Here is a tiny trained network, its code and every weight. The questions are about switching its units off for an input and a class, where a switched-off unit gives its printed mean instead of its output.

import numpy as np


def w(rows, s, z=0):
    codes = np.array(rows[::2]) - 128.0
    scale = np.full(codes.shape[1], s)
    scale[-1] = z or s
    return codes * scale


def f(y):
    return y / 2 * (1 + np.tanh(0.7978845608 * (y + 0.044715 * y**3)))


def log_softmax(a):
    a = a - a.max(-1, keepdims=True)
    return a - np.log(np.exp(a).sum(-1, keepdims=True))


def net(x, mask):
    res = np.array(x, float).reshape(1, 2) / 4 @ E
    y = f(res @ A[0][:, :-1].T + A[0][:, -1])
    res = res + np.where(mask, y, B[0][:, -1]) @ B[0][:, :-1]
    return log_softmax(res[-1] @ U[:, :-1].T + U[:, -1])


A, B = {}, {}
E = w([
[156,97,85,88,76,66,83],'x0',
[114,167,5,205,150,100,172],'x1',
],0.016)
A[0] = w([
[68,168,106,252,163,77,182,222],'n1',
[70,185,89,127,177,134,176,184],'n2',
[101,163,61,122,104,143,95,76],'n3',
[124,142,54,149,211,98,189,252],'n4',
[119,106,182,99,166,151,65,150],'n5',
[190,160,6,107,148,94,97,180],'n6',
[136,155,94,78,80,105,74,96],'n7',
[49,113,167,160,171,172,201,137],'n8',
[159,71,128,117,93,86,93,176],'n9',
[112,168,109,142,78,139,75,18],'n10',
[207,118,127,167,53,102,82,134],'n11',
[111,141,80,147,118,170,214,173],'n12',
[89,176,131,172,225,164,163,249],'n13',
[88,128,100,117,118,123,149,42],'n14',
[63,168,209,138,131,178,177,138],'n15',
[244,54,122,86,108,122,48,227],'n16',
[109,77,109,61,89,79,72,233],'n17',
],0.011,0.0041)
B[0] = w([
[131,201,89,140,141,151,94,251],'n1',
[90,153,75,164,182,211,81,199],'n2',
[103,124,56,119,115,91,98,158],'n3',
[52,146,96,121,182,165,7,235],'n4',
[170,61,161,87,108,90,161,187],'n5',
[63,142,126,101,96,125,55,214],'n6',
[97,152,144,106,49,113,100,160],'n7',
[202,98,112,164,94,198,160,205],'n8',
[136,111,119,90,63,101,144,168],'n9',
[139,103,100,145,128,154,149,128],'n10',
[109,142,122,78,99,110,98,161],'n11',
[98,179,97,160,154,168,102,194],'n12',
[176,148,80,171,168,182,149,229],'n13',
[81,145,119,118,93,82,112,134],'n14',
[158,54,148,200,117,117,153,208],'n15',
[102,159,132,63,110,78,110,195],'n16',
[89,122,141,54,95,104,97,188],'n17',
],0.011,0.019)
U = w([
[116,254,14,169,229,189,137,235],'0',
[204,57,119,198,162,184,229,4],'1',
[160,81,197,6,102,95,142,144],'2',
[57,138,56,11,78,81,93,113],'3',
],0.0084,0.0036)

Each question gives the input, the list of numbers given to net, and the class t.
The units are the neurons (one row each of A and B). Each row of codes is followed by its name. A weight is (code - 128) times the scale printed after its matrix; where a second scale follows, it is the last column's (A, B and U).
mask holds one flag per neuron, in row order. A switched-off neuron (its flag False) gives its mean, the last column of its row in B, instead of its output. The means were averaged over made-up inputs and are rounded, as every weight is.
A unit's drop is (log p(t) with every unit on - log p(t) with that unit switched off) / (log p(t) with every unit on - log p(t) with every unit switched off).
The circuit of an input: a set's keep is (log p(t) with only the set's units on - log p(t) with every unit switched off) / (log p(t) with every unit on - log p(t) with every unit switched off). Starting from the 12 units with the biggest drops (on a tie, the unit counted first), units are removed one at a time, each time the one whose removal leaves the highest keep (on an exact tie, the one counted first), for as long as the keep stays at least 0.8.
units of the circuit, in order: the units of the circuit, biggest drop first
k most important neurons: the k neurons with the biggest drops, biggest first
drop when u is switched off: that unit's drop, to one decimal
input [6,8], class 3: units of the circuit, in order	n6
input [3,-3], class 2: units of the circuit, in order	n4, n1
input [7,-7], class 2: 2 most important neurons	n4, n5
input [4,5], class 3: 2 most important neurons	n13, n6
input [5,6], class 3: 2 most important neurons	n6, n13
input [-3,-5], class 2: 2 most important neurons	n13, n2
input [1,1], class 3: drop when n2 is switched off	0.4
input [2,0], class 3: drop when n15 is switched off	0.1
input [0,-1], class 2: drop when n1 is switched off	0.1
input [3,-5], class 2: drop when n1 is switched off	0.2
